M =
array([[107, 127, 139, 156, 129, 103, 123, 151, 126, 155, 146, 115, 111],
       [151, 142, 111, 104, 133, 128, 145, 143, 152, 132, 121, 135, 127],
       [141, 103, 102, 128, 105, 145, 122, 103, 135, 137, 101, 143, 152],
       [118, 156, 100, 146, 122, 107, 144, 129, 105, 129, 141, 123, 122]])
Indices start at 1.
(1, 1) = 107
(2, 4) = 104
(4, 11) = 141
(1, 9) = 126
(4, 13) = 122
(1, 12) = 115
(4, 2) = 156
(3, 7) = 122
(3, 6) = 145
(2, 8) = 143
(2, 3) = 111
(2, 2) = 142
(3, 8) = 103
(3, 4) = 128
(1, 10) = 155
(1, 7) = 123
(4, 9) = 105
(3, 1) = 141
(2, 10) = 132
(3, 12) = 143
(2, 9) = 152
(4, 12) = 123
(2, 11) = 121
(2, 5) = 133

X =
[[145 131 140 108 140 149 145 133 102 135 144 127 115 106]
 [122 137 128 144 122 140 133 127 127 127 123 120 119 114]
 [141 134 113 119 123 117 145 124 131 144 107 143 139 108]]
Indices start at 1.
(1, 1) -> 145
(1, 10) -> 135
(2, 11) -> 123
(1, 4) -> 108
(3, 9) -> 131
(1, 3) -> 140
(3, 14) -> 108
(2, 13) -> 119
(2, 6) -> 140
(1, 12) -> 127
(3, 8) -> 124
(2, 8) -> 127

grid =
[[123, 129, 125, 127, 128, 139, 125, 141, 124, 118, 119, 113, 142, 134, 127, 143],
 [131, 126, 130, 128, 128, 114, 131, 115, 131, 137, 136, 144, 110, 122, 129, 112],
 [127, 128, 126, 128, 128, 128, 125, 147, 127, 117, 118, 119, 128, 137, 128, 152],
 [135, 126, 124, 127, 128, 113, 122, 138, 133, 108, 112, 153, 108, 132, 127, 140],
 [125, 131, 126, 127, 128, 147, 124, 136, 126, 115, 118, 114, 153, 131, 127, 139],
 [127, 130, 130, 129, 128, 137, 131, 114, 127, 135, 134, 119, 139, 121, 129, 111]]
Indices start at 1.
(1, 1)	123
(5, 4)	127
(2, 12)	144
(1, 15)	127
(6, 15)	129
(6, 16)	111
(4, 4)	127
(5, 5)	128
(5, 15)	127
(2, 5)	128
(3, 15)	128
(1, 16)	143
(1, 10)	118
(2, 3)	130
(3, 11)	118
(4, 13)	108
(1, 13)	142
(6, 3)	130
(4, 8)	138
(5, 13)	153
(1, 12)	113
(3, 7)	125
(4, 16)	140
(2, 15)	129
(3, 1)	127
(6, 11)	134
(4, 15)	127
(5, 1)	125
(2, 8)	115
(6, 6)	137
(1, 11)	119
(1, 9)	124
(6, 2)	130

arr =
[[127 124 135 136 131 130 135 129 130 134 129 126 124 136]
 [129 130 122 121 124 128 122 126 126 121 126 131 131 121]
 [123 131 135 136 132 126 137 129 131 140 127 121 130 133]
 [120 130 128 128 118 136 125 125 124 118 117 128 141 134]
 [129 121 132 132 126 135 129 128 127 124 128 131 127 137]
 [135 117 121 121 118 139 116 124 123 106 125 142 128 130]]
Indices start at 1.
row 1 col 1 => 127
row 3 col 11 => 127
row 4 col 7 => 125
row 6 col 11 => 125
row 1 col 3 => 135
row 1 col 7 => 135
row 3 col 7 => 137
row 2 col 8 => 126
row 2 col 1 => 129
row 5 col 1 => 129
row 2 col 13 => 131
row 1 col 8 => 129
row 4 col 14 => 134
row 6 col 3 => 121
row 6 col 9 => 123
row 5 col 14 => 137
row 1 col 11 => 129
row 5 col 11 => 128
row 1 col 9 => 130
row 6 col 14 => 130
row 4 col 8 => 125
row 3 col 14 => 133
row 3 col 9 => 131
row 4 col 5 => 118
row 5 col 13 => 127
row 5 col 12 => 131
row 5 col 2 => 121

B =
[[115 143 135 127]
 [112 146 133 127]
 [149 100 128 128]
 [122 135 126 128]
 [127 128 130 128]
 [140 111 129 128]
 [149 100 131 128]
 [134 119 135 127]
 [127 128 128 128]
 [115 143 136 127]
 [146 104 132 128]
 [118 139 131 128]
 [118 139 132 128]
 [137 114 135 127]
 [123 133 138 127]
 [146 104 129 128]]
Rows and columns are counted from 1.
row 1 col 1	115
row 7 col 3	131
row 14 col 1	137
row 6 col 4	128
row 2 col 2	146
row 3 col 3	128
row 2 col 1	112
row 13 col 1	118
row 15 col 3	138
row 8 col 2	119
row 7 col 4	128
row 13 col 3	132
row 5 col 4	128
row 5 col 3	130
row 6 col 1	140
row 9 col 4	128
row 4 col 1	122
row 4 col 3	126
row 14 col 4	127
row 12 col 2	139
row 8 col 3	135
row 5 col 1	127
row 7 col 1	149

W =
[[126 111 125 133 122 141 126 127 113 141 129 154 115]
 [118 109 134 136 143 147 120 127 118 135 127 149 113]
 [136 142 125 123 140 123 113 126 129 117 115 122 145]
 [133 137 124 124 134 126 124 118 126 111 124 124 145]]
Rows and columns are counted from 1.
row 1 col 1: 126
row 4 col 11: 124
row 4 col 4: 124
row 2 col 9: 118
row 2 col 3: 134
row 2 col 7: 120
row 4 col 6: 126
row 4 col 8: 118
row 2 col 13: 113
row 2 col 6: 147
row 3 col 10: 117
row 4 col 3: 124
row 2 col 5: 143
row 3 col 3: 125
row 1 col 13: 115

a =
[[128 123 128 128 131 134 105 128 131 122 125]
 [126 126 125 129 124 131 125 127 128 143 126]
 [129 132 122 125 128 129 128 132 129 129 125]
 [127 127 131 129 127 127 126 130 133 130 118]
 [132 128 134 129 129 141 141 132 116 123 130]]
Rows and columns are counted from 1.
(1, 1) = 128
(2, 9) = 128
(5, 1) = 132
(5, 5) = 129
(4, 1) = 127
(2, 6) = 131
(3, 8) = 132
(3, 11) = 125
(4, 5) = 127
(2, 3) = 125
(2, 7) = 125
(1, 10) = 122
(1, 4) = 128
(5, 6) = 141
(4, 2) = 127
(3, 2) = 132
(5, 8) = 132
(5, 9) = 116
(4, 4) = 129
(2, 4) = 129

x =
array([[136, 135, 142, 110, 125, 129, 119, 132, 127],
       [124, 124, 118, 139, 131, 128, 135, 125, 129],
       [147, 144, 126, 131, 120, 129, 105, 127, 124],
       [120, 121, 132, 121, 132, 128, 139, 129, 130],
       [115, 117, 140, 111, 135, 127, 146, 131, 131],
       [126, 127, 147, 103, 130, 128, 132, 133, 129],
       [134, 133, 113, 146, 125, 128, 121, 124, 127],
       [107, 110, 128, 126, 138, 127, 156, 128, 133],
       [127, 128, 150,  99, 129, 128, 131, 134, 129],
       [144, 141, 134, 120, 122, 129, 110, 129, 125],
       [126, 127, 144, 107, 129, 128, 132, 132, 129],
       [117, 119, 104, 157, 133, 127, 142, 121, 131],
       [129, 128, 110, 149, 129, 128, 129, 123, 128],
       [123, 124, 141, 110, 131, 128, 136, 131, 129],
       [124, 125, 132, 121, 130, 128, 134, 129, 129],
       [144, 142, 117, 142, 121, 129, 109, 125, 125]])
Indices start at 1.
(1, 1)	136
(11, 2)	127
(6, 9)	129
(10, 7)	110
(8, 5)	138
(5, 7)	146
(16, 9)	125
(4, 3)	132
(8, 2)	110
(13, 1)	129
(3, 4)	131
(8, 3)	128
(8, 9)	133
(9, 8)	134
(13, 8)	123
(16, 7)	109
(9, 4)	99
(5, 9)	131
(13, 7)	129
(1, 5)	125
(16, 3)	117
(5, 8)	131
(13, 4)	149
(5, 4)	111
(3, 8)	127
(16, 5)	121
(8, 1)	107
(16, 6)	129
(11, 6)	128
(11, 5)	129
(3, 7)	105
(3, 5)	120
(2, 5)	131
(14, 5)	131
(15, 9)	129
(7, 2)	133

data =
[[139 136 115 109 122 122]
 [132 130 113 111 125 127]
 [133 132 126 124 131 129]
 [132 122 127 125 130 128]
 [139 134 110 103 123 118]
 [131 125 117 114 129 133]
 [139 134 109 104 118 125]
 [136 132 117 113 125 125]
 [135 123 117 112 128 125]
 [134 122 129 132 128 131]
 [136 130 113 110 125 122]
 [136 133 110 107 123 123]]
Rows and columns are counted from 1.
(1, 1) -> 139
(2, 5) -> 125
(7, 3) -> 109
(5, 6) -> 118
(11, 1) -> 136
(5, 3) -> 110
(4, 6) -> 128
(4, 3) -> 127
(1, 4) -> 109
(3, 6) -> 129
(12, 4) -> 107
(6, 6) -> 133
(7, 5) -> 118
(7, 4) -> 104
(5, 5) -> 123
(5, 1) -> 139
(6, 5) -> 129
(3, 4) -> 124
(3, 3) -> 126
(9, 2) -> 123
(11, 2) -> 130
(5, 2) -> 134
(11, 6) -> 122
(12, 2) -> 133
(9, 1) -> 135
(8, 3) -> 117
(10, 6) -> 131
